Below is a small trained network, with its code and all its weights. Each question gives an input and a class and asks what happens when units are switched off, that is, made to give their printed mean instead of their output.

import numpy as np


def w(rows, s, z=0):
    codes = np.array(rows[::2]) - 128.0
    scale = np.full(codes.shape[1], s)
    scale[-1] = z or s
    return codes * scale


def norm(h):
    return h / np.sqrt((h * h).mean(-1, keepdims=True) + 1e-5)


def f(y):
    return np.maximum(y, 0)


def log_softmax(a):
    a = a - a.max(-1, keepdims=True)
    return a - np.log(np.exp(a).sum(-1, keepdims=True))


def net(x, mask):
    res = np.array(x, float).reshape(1, 8) / 4 @ E
    u = 0
    for l in range(2):
        y = f(norm(res) @ A[l][:, :-1].T + A[l][:, -1])
        res = res + np.where(mask[u : u + 10], y, B[l][:, -1]) @ B[l][:, :-1]
        u += 10
    return log_softmax(norm(res)[-1] @ U[:, :-1].T + U[:, -1])


A, B = {}, {}
E = w([
[236,190,157,144,183],'x0',
[128,125,126,128,130],'x1',
[127,134,126,144,118],'x2',
[126,133,130,129,129],'x3',
[185,100,96,151,49],'x4',
[127,134,130,128,126],'x5',
[129,185,157,73,47],'x6',
[150,42,254,136,122],'x7',
],0.0068)
A[0] = w([
[141,58,178,170,74,132],'L0N0',
[209,106,93,139,87,112],'L0N1',
[179,210,101,144,138,3],'L0N2',
[118,122,110,248,100,167],'L0N3',
[122,107,111,129,63,93],'L0N4',
[160,100,104,113,135,55],'L0N5',
[118,114,134,104,209,57],'L0N6',
[146,137,26,94,106,85],'L0N7',
[25,68,91,121,102,17],'L0N8',
[172,108,140,169,76,60],'L0N9',
],0.012,0.0032)
B[0] = w([
[39,147,88,183,135,235],'L0N0',
[83,173,168,79,216,187],'L0N1',
[130,90,130,140,91,184],'L0N2',
[104,118,83,7,188,193],'L0N3',
[167,206,151,80,142,179],'L0N4',
[165,186,182,57,73,136],'L0N5',
[100,173,100,63,113,183],'L0N6',
[44,140,166,212,164,208],'L0N7',
[154,120,111,66,2,254],'L0N8',
[109,203,137,147,146,169],'L0N9',
],0.0079,0.0064)
A[1] = w([
[110,23,78,63,153,25],'L1N0',
[76,197,157,56,135,207],'L1N1',
[181,84,95,190,227,80],'L1N2',
[250,181,144,149,208,178],'L1N3',
[153,129,120,180,81,2],'L1N4',
[182,142,140,167,163,227],'L1N5',
[126,74,59,134,177,114],'L1N6',
[61,139,81,118,79,174],'L1N7',
[163,45,224,168,119,208],'L1N8',
[135,1,67,115,213,127],'L1N9',
],0.0096,0.0019)
B[1] = w([
[199,219,158,80,86,163],'L1N0',
[219,30,219,133,224,254],'L1N1',
[136,114,238,127,93,153],'L1N2',
[66,126,15,44,31,178],'L1N3',
[124,161,92,92,90,129],'L1N4',
[33,82,89,109,2,152],'L1N5',
[214,66,235,182,129,152],'L1N6',
[162,138,122,162,184,226],'L1N7',
[71,81,55,209,143,148],'L1N8',
[221,164,161,179,85,157],'L1N9',
],0.0068,0.0095)
U = w([
[97,116,109,91,57,115],'0',
[138,110,164,126,138,206],'1',
[134,126,166,111,157,95],'2',
[89,114,116,249,125,215],'3',
[202,125,180,130,116,4],'4',
],0.016,0.0033)

Each question gives the input, the list of numbers given to net, and the class t.
The units are the neurons (one row each of A and B). Each row of codes is followed by its name. A weight is (code - 128) times the scale printed after its matrix; where a second scale follows, it is the last column's (A, B and U).
mask holds one flag per neuron, layer by layer. A switched-off neuron (its flag False) gives its mean, the last column of its row in B, instead of its output. The means were averaged over made-up inputs and are rounded, as every weight is.
A unit's drop is (log p(t) with every unit on - log p(t) with that unit switched off) / (log p(t) with every unit on - log p(t) with every unit switched off).
The circuit of an input: a set's keep is (log p(t) with only the set's units on - log p(t) with every unit switched off) / (log p(t) with every unit on - log p(t) with every unit switched off). Starting from the 12 units with the biggest drops (on a tie, the unit counted first), units are removed one at a time, each time the one whose removal leaves the highest keep (on an exact tie, the one counted first), for as long as the keep stays at least 0.8.
units of the circuit, in order: the units of the circuit, biggest drop first
unit that matters most: the unit with the biggest drop
k most important neurons: the k neurons with the biggest drops, biggest first
k most important neurons of layer l: the k neurons of layer l with the biggest drops, biggest first
input [0,1,-6,-4,-5,3,8,-5], class 4: units of the circuit, in order => (L1N1)
input [0,-5,5,4,4,-7,0,-5], class 1: 2 most important neurons => (L0N3; L0N1)
input [-3,2,-1,-7,7,-2,8,-6], class 4: units of the circuit, in order => (L0N4; L0N0; L1N3)
input [8,7,6,3,2,2,-6,8], class 0: units of the circuit, in order => (L1N3; L1N1)
input [3,5,0,5,0,-1,5,8], class 3: 2 most important neurons => (L1N8; L0N3)
input [4,0,-5,-8,6,-7,6,2], class 2: units of the circuit, in order => (L0N1; L0N8)
input [8,6,-8,8,-8,-1,8,2], class 0: units of the circuit, in order => (L1N3; L1N7; L0N7)
input [-4,-6,8,-5,4,-2,-1,-7], class 1: 4 most important neurons of layer 0 => (L0N3; L0N0; L0N4; L0N1)
input [0,8,6,2,3,-2,-5,-4], class 1: 3 most important neurons of layer 0 => (L0N3; L0N7; L0N1)
input [7,1,6,-3,6,5,6,-1], class 0: units of the circuit, in order => (L1N3; L1N5; L0N8)
input [0,8,-8,-7,7,0,7,-8], class 1: 2 most important neurons => (L0N1; L0N0)
input [-4,-6,-4,6,5,6,-6,2], class 4: 2 most important neurons of layer 0 => (L0N3; L0N7)
input [0,0,-4,-1,3,4,-8,-5], class 4: 4 most important neurons => (L0N3; L0N0; L1N9; L1N6)
input [-8,3,-5,7,-4,0,-2,4], class 0: 2 most important neurons => (L0N8; L1N1)
input [-2,2,-2,0,-2,2,8,-2], class 4: unit that matters most => L0N0
input [-6,-6,0,-5,7,5,-2,3], class 2: 2 most important neurons => (L0N4; L0N3)
input [-2,4,7,-2,8,5,-7,6], class 2: units of the circuit, in order => (L0N3; L0N1)
input [-5,7,6,-7,7,8,1,4], class 2: 3 most important neurons => (L0N4; L0N0; L0N3)
input [-3,6,-6,-5,6,-1,6,8], class 3: units of the circuit, in order => (L0N0; L0N8)
input [8,-6,-7,2,8,-7,3,0], class 0: units of the circuit, in order => (L1N3; L0N8)
input [-1,-2,0,-8,-4,8,-8,0], class 4: most important neuron => (L1N9)
input [-5,-4,-6,-2,-3,5,-7,6], class 4: 3 most important neurons => (L1N0; L0N7; L1N9)
input [4,0,-4,4,8,-7,-8,0], class 2: 4 most important neurons => (L0N3; L0N1; L0N9; L0N5)
input [5,2,0,-2,0,5,5,-6], class 3: 4 most important neurons of layer 0 => (L0N7; L0N3; L0N8; L0N2)
input [0,5,-3,-6,0,1,-4,6], class 3: 2 most important neurons of layer 1 => (L1N1; L1N8)
